Both labels of each row:
[ 1.23  2.15  2.35 -0.85 -0.71 -0.23 -2.49  2.60 -0.11 -0.62 -2.14  1.37
  0.41  1.89 -1.73  0.27  0.06  0.58 -0.56 -1.22 -1.50 -0.32 -0.55 -2.51
 -0.14  0.46  0.14 -1.02]	(69), (25)
[ 0.08 -0.01  1.32  0.57  0.04  1.19 -1.64  3.02 -1.05 -1.79 -2.07  1.01
  0.55  0.90 -2.03  0.70  0.04  0.12 -0.02 -0.68 -0.47 -0.38 -1.73 -3.19
 -1.03  1.65 -0.86 -0.69]	(69), (33)
[ 0.40 -0.59  0.60 -0.23  0.04 -0.78 -1.18  4.01  0.44 -0.12 -3.20  5.06
  0.17  3.78 -2.15 -0.76  0.42  0.28 -0.55 -6.13 -0.28  2.25  0.47 -3.96
  2.65  2.96  1.68 -2.16]	(69), (25)
[ 0.10  1.84  1.54  0.43  0.02  0.78 -3.32 -0.55 -1.37  0.31 -0.16 -0.76
  0.45  1.94 -1.04  1.18 -0.33  0.34  1.27 -2.64 -0.79  0.09  0.44 -3.47
 -0.19 -2.64  0.23  1.04]	(69), (28)
[ 2.10 -4.85  1.08 -3.63 -0.61  2.28  1.27  6.03 -0.83 -5.13 -5.19 -0.15
 -1.27  2.05 -6.23  0.16  0.86 -0.78 -3.71 -8.98 -0.06  0.32  1.52 -5.53
 -1.33  5.63 -1.05 -0.61]	(69), (25)
[ 0.03  0.53  1.77 -1.33 -0.42  0.93 -6.83  1.85  1.01 -0.17 -1.75  2.70
  0.13  2.27 -2.46  0.27  0.07  0.57 -0.37 -3.34 -0.41  0.53  1.78 -5.71
 -0.99  0.56  1.35 -0.48]	(75), (29)
[ 0.78 -0.48  1.63 -1.46 -0.23  0.40 -2.06  3.49  0.27 -0.24 -5.45  0.31
  0.76  4.03 -2.01 -0.97  0.74 -0.02 -1.22 -3.26 -0.10  0.19  1.78 -2.22
 -0.49  4.01  1.43 -2.66]	(69), (25)
[ 0.84 -3.17  0.59 -0.88 -0.75 -1.40 -1.12  1.18  1.00 -3.50 -1.57  1.41
  0.24 -0.25 -2.38 -2.18 -0.15 -0.39 -2.34 -1.19  1.55  0.55 -0.78 -6.23
  0.10  1.29 -0.71  1.07]	(71), (33)
[ 0.34 -1.78 -0.77 -0.85  0.23  0.39  3.48  4.26  0.54  0.11 -2.05  0.91
 -0.36 -0.29  6.77 -5.02  1.13 -1.34 -1.25 -1.13 -0.81 -0.23  0.09 -2.89
 -1.51  6.09 -1.98 -4.17]	(69), (33)
[ 0.45  1.45  0.73  0.08 -0.87 -0.04 -1.69  0.74  0.91  1.66 -1.05  0.91
  0.43  2.55  0.69 -0.96  0.70 -0.76  0.44 -0.21 -0.89  0.05 -2.53 -1.03
 -1.59  1.10  0.84 -4.10]	(69), (29)
[ 0.69  0.13  0.13  0.71  0.50  0.24  0.82  3.96  0.36  0.95 -5.30  1.42
  1.11  6.22  0.22 -2.86  0.02  0.66 -1.05 -1.93 -0.78  0.98  0.59 -0.12
 -1.48  2.03  1.92 -4.11]	(69), (25)
[ 0.82 -1.74 -0.36 -1.37 -0.42  0.54 -1.00  0.99 -0.30  2.30 -2.67 -0.35
 -0.44  0.96 -3.35 -0.63  1.06  0.03 -2.19 -1.67  0.52 -0.16  0.61 -1.65
 -1.66  3.02  0.34 -1.48]	(71), (33)
[ 3.49 -1.07 -0.35 -2.81 -0.06 -0.68 -0.49  3.25  0.86  0.36 -6.32  1.15
 -2.03  3.02 -1.82 -3.13  0.69  0.26 -2.92 -5.56 -0.53 -0.57  2.22 -3.46
 -2.78  8.12  1.23 -5.27]	(69), (25)
[ 0.88 -0.79  1.50 -1.10 -0.34  0.00 -4.68  1.31  0.71 -0.93 -2.20  0.85
  0.43  1.68 -1.87 -0.07  0.04 -0.05 -1.44 -2.98  0.75  0.45 -1.24 -5.88
  0.11  1.13  0.58 -0.46]	(71), (25)
[-0.13  2.59  0.74  0.65  0.98  0.32 -2.64  1.82 -0.04  1.02 -1.66  1.01
  0.65  2.41  0.11  0.96  0.37  0.91  1.40 -0.45 -1.56 -0.97 -0.19 -1.23
 -1.45  0.36  0.38 -1.34]	(69), (25)
[-0.61 -0.85 -0.55  0.23  0.94 -0.43  0.99  3.52  0.78  1.05 -0.61  2.23
 -0.52  1.11 -1.34 -4.50  0.90 -0.50  0.23  0.55 -0.99  0.09 -0.69 -3.78
 -0.99  3.43 -1.35  0.59]	(69), (33)
[ 1.41  0.47  1.44  2.51  0.42 -0.88  2.02  3.23  0.91  1.61 -7.39  2.46
  3.01  6.10  1.51  1.55 -0.06 -1.31 -0.05 -0.63  1.17  1.52 -0.74  2.27
 -1.65 -0.77  0.94 -3.57]	(75), (25)
[ 0.89  1.88  0.35 -0.22 -0.63 -0.06 -3.18  2.13  0.04  0.21 -3.05 -0.82
 -0.09  3.74 -1.36  0.48 -0.16  0.33 -0.70 -6.30 -0.03  0.32 -0.74 -3.38
 -1.23  0.59  1.31 -2.68]	(69), (29)
[ 0.55 -0.56  1.04  1.45 -0.47 -0.32  0.76  0.70 -0.43 -1.25  0.42  1.12
  1.33 -1.23 -1.62  0.75  0.30 -0.01 -0.21  1.45 -0.17 -1.45 -1.97 -1.24
  0.91 -2.12 -0.38  3.33]	(71), (33)
[ 0.29 -2.74 -1.56 -1.76  0.71 -0.35  0.77  4.83  1.01 -4.43 -4.14  1.54
 -1.05  0.93 -2.06 -3.74  0.54 -0.31 -0.90 -0.65 -1.11  0.19  0.72 -4.05
 -2.15  6.49 -1.70 -2.94]	(69), (33)
[ 1.02 -0.77  2.71 -0.67 -0.71  0.51 -4.55  2.09  0.76 -0.92 -4.86  1.56
  0.97  3.43 -3.21  0.82  0.19 -0.64 -1.96 -2.51  1.29  0.58 -0.66 -4.94
 -1.04  0.61  1.23 -1.43]	(71), (25)
[ 0.13 -3.01  1.62 -1.38 -0.76  0.79 -2.58  1.76  0.44 -0.99 -2.35  0.03
  0.78  2.58 -3.20  0.72 -0.72  0.39 -0.88 -5.70  0.08  1.52 -0.79 -5.49
  0.52  0.34  0.91  1.04]	(71), (25)
